Below is a small trained network, with its code and all its weights. Each question gives an input and a class and asks what happens when units are switched off, that is, made to give their printed mean instead of their output.

import numpy as np


def w(rows, s, z=0):
    codes = np.array(rows[::2]) - 128.0
    scale = np.full(codes.shape[1], s)
    scale[-1] = z or s
    return codes * scale


def f(y):
    return np.maximum(y, 0)


def log_softmax(a):
    a = a - a.max(-1, keepdims=True)
    return a - np.log(np.exp(a).sum(-1, keepdims=True))


def net(x, mask):
    res = np.array(x, float).reshape(1, 4) / 4 @ E
    y = f(res @ A[0][:, :-1].T + A[0][:, -1])
    res = res + np.where(mask, y, B[0][:, -1]) @ B[0][:, :-1]
    return log_softmax(res[-1] @ U[:, :-1].T + U[:, -1])


A, B = {}, {}
E = w([
[140,185,86,207,101],'x0',
[126,171,88,65,99],'x1',
[130,131,133,127,128],'x2',
[5,121,161,153,62],'x3',
],0.012)
A[0] = w([
[205,165,85,97,149,171],'n0',
[107,49,195,137,146,142],'n1',
[74,159,136,126,31,172],'n2',
[86,97,109,132,107,164],'n3',
[207,55,125,127,143,37],'n4',
[138,110,114,179,93,34],'n5',
[163,87,169,225,165,86],'n6',
[54,108,152,133,107,200],'n7',
[140,56,138,22,119,232],'n8',
[155,150,66,131,79,85],'n9',
[129,108,132,206,199,64],'n10',
[148,132,115,93,251,172],'n11',
[107,156,125,196,144,3],'n12',
[137,117,104,124,210,207],'n13',
[99,45,189,136,98,131],'n14',
[122,91,89,155,152,162],'n15',
[113,152,154,44,132,130],'n16',
[42,148,91,114,87,58],'n17',
[135,183,20,145,172,100],'n18',
[134,88,118,78,131,62],'n19',
[89,149,139,126,69,133],'n20',
[141,106,148,57,139,26],'n21',
[180,222,112,111,126,102],'n22',
[118,85,149,18,156,93],'n23',
[109,114,214,110,143,146],'n24',
[66,133,92,130,95,158],'n25',
[132,101,137,207,176,159],'n26',
[74,81,172,103,151,132],'n27',
[158,185,83,134,100,120],'n28',
[103,114,183,151,159,143],'n29',
],0.011,0.0064)
B[0] = w([
[77,110,57,109,111,235],'n0',
[69,50,92,66,162,196],'n1',
[195,163,146,129,160,222],'n2',
[137,85,135,133,134,176],'n3',
[242,65,222,137,179,178],'n4',
[235,69,207,84,194,143],'n5',
[207,206,143,227,83,191],'n6',
[131,106,146,81,135,219],'n7',
[218,118,198,189,186,243],'n8',
[95,111,82,105,111,161],'n9',
[160,207,128,185,79,168],'n10',
[171,192,146,159,111,229],'n11',
[218,53,218,90,187,150],'n12',
[157,227,105,113,61,208],'n13',
[110,90,106,127,138,195],'n14',
[154,134,157,112,164,159],'n15',
[220,144,152,148,133,178],'n16',
[205,228,155,196,80,183],'n17',
[40,75,66,93,155,189],'n18',
[134,211,84,211,39,151],'n19',
[169,166,179,194,149,184],'n20',
[93,253,22,211,92,157],'n21',
[67,99,78,98,140,187],'n22',
[192,242,140,201,99,202],'n23',
[78,56,85,86,103,179],'n24',
[190,145,174,124,120,190],'n25',
[206,153,167,152,134,194],'n26',
[82,30,97,57,165,186],'n27',
[65,92,61,104,108,178],'n28',
[64,66,102,71,133,172],'n29',
],0.0067,0.011)
U = w([
[165,121,214,128,207,90],'0',
[126,192,102,178,56,168],'1',
[18,46,95,5,179,255],'2',
],0.012,0.00043)

Each question gives the input, the list of numbers given to net, and the class t.
The units are the neurons (one row each of A and B). Each row of codes is followed by its name. A weight is (code - 128) times the scale printed after its matrix; where a second scale follows, it is the last column's (A, B and U).
mask holds one flag per neuron, in row order. A switched-off neuron (its flag False) gives its mean, the last column of its row in B, instead of its output. The means were averaged over made-up inputs and are rounded, as every weight is.
A unit's drop is (log p(t) with every unit on - log p(t) with that unit switched off) / (log p(t) with every unit on - log p(t) with every unit switched off).
The circuit of an input: a set's keep is (log p(t) with only the set's units on - log p(t) with every unit switched off) / (log p(t) with every unit on - log p(t) with every unit switched off). Starting from the 12 units with the biggest drops (on a tie, the unit counted first), units are removed one at a time, each time the one whose removal leaves the highest keep (on an exact tie, the one counted first), for as long as the keep stays at least 0.8.
units of the circuit, in order: the units of the circuit, biggest drop first
most important unit: the unit with the biggest drop
k most important neurons: the k neurons with the biggest drops, biggest first
drop of u: that unit's drop, to one decimal
input [-6,2,1,-3], class 1: units of the circuit, in order -> (n21, n23)
input [1,-4,-4,-4], class 1: units of the circuit, in order -> (n8, n13)
input [7,2,8,-6], class 2: most important unit -> n18
input [-3,5,-6,2], class 0: units of the circuit, in order -> (n8, n13)
input [-6,3,1,-1], class 1: units of the circuit, in order -> (n21, n23)
input [8,-2,3,5], class 0: units of the circuit, in order -> (n12, n5)
input [0,6,-1,1], class 0: 3 most important neurons -> (n13, n21, n6)
input [3,-8,7,-3], class 1: 2 most important neurons -> (n6, n10)
input [-2,1,-7,5], class 0: 2 most important neurons -> (n17, n0)
input [8,-1,-3,4], class 0: 2 most important neurons -> (n12, n5)
input [-2,2,-4,7], class 0: drop of n17 -> 0.3
input [7,8,-3,-2], class 2: drop of n9 -> 0.0
input [0,3,-2,1], class 0: drop of n21 -> 0.3
input [5,-2,4,3], class 0: drop of n23 -> 0.1
